Here is a tiny trained network, its code and every weight. The questions are about switching its units off for an input and a target symbol, where a switched-off unit gives its printed mean instead of its output.

import numpy as np


def w(rows, s, z=0):
    codes = np.array(rows[::2]) - 128.0
    scale = np.full(codes.shape[1], s)
    scale[-1] = z or s
    return codes * scale


def f(y):
    return y / 2 * (1 + np.tanh(0.7978845608 * (y + 0.044715 * y**3)))


def softmax(a):
    e = np.exp(a - a.max(-1, keepdims=True))
    return e / e.sum(-1, keepdims=True)


def log_softmax(a):
    a = a - a.max(-1, keepdims=True)
    return a - np.log(np.exp(a).sum(-1, keepdims=True))


def net(x, mask):
    ids = ['αεθλξσψ'.index(c) for c in x.split()]
    T = len(ids)
    res = E[ids] + P[:T]
    q, k, v = (res @ M[0].T for M in (Q, K, V))
    z = softmax(np.where(np.tri(T) > 0, q @ k.T / 2**0.5, -1e9)) @ v
    res = res + np.where(mask[0], z, O[0][:, -1]) @ O[0][:, :-1]
    y = f(res @ A[0][:, :-1].T + A[0][:, -1])
    res = res + np.where(mask[1:25], y, B[0][:, -1]) @ B[0][:, :-1]
    return log_softmax(res[-1] @ U[:, :-1].T + U[:, -1])


Q, K, V, O, A, B = {}, {}, {}, {}, {}, {}
E = w([
[90,113,131,112],'α',
[119,154,156,136],'ε',
[108,77,154,10],'θ',
[105,174,125,202],'λ',
[126,196,142,204],'ξ',
[23,130,114,225],'σ',
[156,223,209,11],'ψ',
],0.012)
P = w([
[110,74,171,134],'0',
[135,60,252,119],'1',
[119,113,102,112],'2',
[90,135,216,82],'3',
[94,144,83,109],'4',
[54,175,201,62],'5',
[74,159,87,102],'6',
],0.018)
Q[0] = w([
[184,140,195,118],'H1',
[3,211,229,92],'H1',
],0.0082)
K[0] = w([
[148,59,62,142],'H1',
[55,215,5,69],'H1',
],0.013)
V[0] = w([
[216,180,255,16],'H1',
[190,214,138,153],'H1',
],0.014)
O[0] = w([
[96,230,152,84,2],'H1',
[207,132,253,123,24],'H1',
],0.013,0.0087)
A[0] = w([
[83,103,103,182,152],'N1',
[123,134,127,137,125],'N2',
[188,136,110,167,98],'N3',
[131,89,49,149,59],'N4',
[159,172,126,161,201],'N5',
[148,182,141,132,99],'N6',
[183,116,110,124,140],'N7',
[167,196,48,124,76],'N8',
[212,144,34,96,119],'N9',
[123,208,152,170,128],'N10',
[97,111,248,123,144],'N11',
[119,192,178,112,1],'N12',
[147,76,135,41,109],'N13',
[80,149,71,122,126],'N14',
[99,150,226,126,12],'N15',
[106,146,154,169,128],'N16',
[156,74,140,66,209],'N17',
[103,97,177,78,147],'N18',
[180,102,33,154,23],'N19',
[161,146,81,215,196],'N20',
[134,86,158,154,96],'N21',
[130,78,143,142,87],'N22',
[137,202,85,82,227],'N23',
[155,67,210,143,114],'N24',
],0.014,0.0062)
B[0] = w([
[164,139,100,133,252],'N1',
[144,133,124,117,130],'N2',
[93,115,137,73,129],'N3',
[89,125,137,116,238],'N4',
[141,93,176,66,134],'N5',
[123,153,121,148,142],'N6',
[76,72,161,80,131],'N7',
[59,43,112,57,144],'N8',
[136,119,89,254,133],'N9',
[139,143,138,153,155],'N10',
[95,91,214,157,161],'N11',
[117,110,69,181,156],'N12',
[104,154,140,205,140],'N13',
[171,128,202,127,201],'N14',
[117,91,107,81,152],'N15',
[135,112,115,138,137],'N16',
[138,113,40,138,153],'N17',
[143,136,120,157,150],'N18',
[83,203,186,120,207],'N19',
[150,96,79,132,196],'N20',
[138,163,121,123,172],'N21',
[148,169,128,96,183],'N22',
[186,140,116,138,184],'N23',
[211,159,185,30,166],'N24',
],0.0099,0.023)
U = w([
[10,34,175,65,60],'α',
[96,124,176,138,79],'ε',
[54,82,181,21,77],'θ',
[191,83,56,81,120],'λ',
[206,94,141,151,159],'ξ',
[74,49,97,156,253],'σ',
[162,231,139,117,53],'ψ',
],0.011,0.004)

Each question gives the input, a string of symbols that net reads in full, and the target symbol t.
The units are the heads (2 rows each of Q, K, V and O) and the neurons (one row each of A and B). Each row of codes is followed by its name. A weight is (code - 128) times the scale printed after its matrix; where a second scale follows, it is the last column's (O, A, B and U).
mask holds one flag per unit, heads first, then neurons. A switched-off unit (its flag False) gives its mean, the last column of its rows in O or B, instead of its output. The means were averaged over made-up inputs and are rounded, as every weight is.
A unit's drop is (log p(t) with every unit on - log p(t) with that unit switched off) / (log p(t) with every unit on - log p(t) with every unit switched off).
The circuit of an input: a set's keep is (log p(t) with only the set's units on - log p(t) with every unit switched off) / (log p(t) with every unit on - log p(t) with every unit switched off). Starting from the 12 units with the biggest drops (on a tie, the unit counted first), units are removed one at a time, each time the one whose removal leaves the highest keep (on an exact tie, the one counted first), for as long as the keep stays at least 0.8.
circuit, biggest first: the units of the circuit, biggest drop first
top k neurons: the k neurons with the biggest drops, biggest first
drop when u is switched off: that unit's drop, to one decimal
input ψ λ ε, target ψ: circuit, biggest first => (H1)
input σ α θ λ ξ λ, target θ: circuit, biggest first => (H1 N24 N1 N23)
input ψ α λ λ θ σ, target ψ: circuit, biggest first => (H1 N4)
input ψ ξ ψ θ, target ε: top 3 neurons => (N11 N23 N12)
input σ ε σ α λ, target σ: circuit, biggest first => (N24 N22)
input σ ε σ λ α, target σ: top 3 neurons => (N24 N9 N22)
input σ α α λ σ α ξ, target σ: circuit, biggest first => (N24 N22)
input θ λ λ λ λ ε, target ξ: top 3 neurons => (N19 N4 N24)
input ψ ε ψ ψ, target ε: top 3 neurons => (N11 N15 N12)
input θ σ θ, target σ: top 2 neurons => (N9 N8)
input ψ ε ε σ σ ε, target λ: circuit, biggest first => (H1 N24)
input θ θ α, target θ: circuit, biggest first => (N8 H1)
input σ ξ ψ σ λ σ, target ξ: top 3 neurons => (N19 N4 N24)
input σ σ σ θ, target λ: circuit, biggest first => (N17)
input ξ λ ε θ, target α: top 3 neurons => (N11 N1 N23)
input σ ψ ε ψ, target α: top 3 neurons => (N11 N1 N15)
input ξ σ ξ ξ σ λ, target λ: top 2 neurons => (N1 N20)
input ε θ σ ψ σ, target ψ: top 2 neurons => (N23 N10)
input α θ θ, target θ: top 4 neurons => (N8 N1 N14 N20)
input λ α λ σ σ ε ξ, target σ: top 4 neurons => (N24 N23 N14 N22)
input λ σ ψ ξ, target ε: top 4 neurons => (N11 N15 N12 N1)
input ε λ ε α, target α: top 3 neurons => (N1 N11 N23)
input λ σ ξ ψ λ, target ψ: circuit, biggest first => (H1)
input ε λ σ ε, target λ: top 2 neurons => (N17 N24)
input ε θ σ θ α θ α, target θ: drop when N8 is switched off => 1.2
input ε ψ α, target ψ: drop when H1 is switched off => 1.3
input ξ σ λ ξ, target ξ: circuit, biggest first => (H1)
input α σ σ θ ξ λ, target θ: drop when N23 is switched off => 0.5
input λ α λ θ α ψ, target σ: drop when N24 is switched off => 0.2
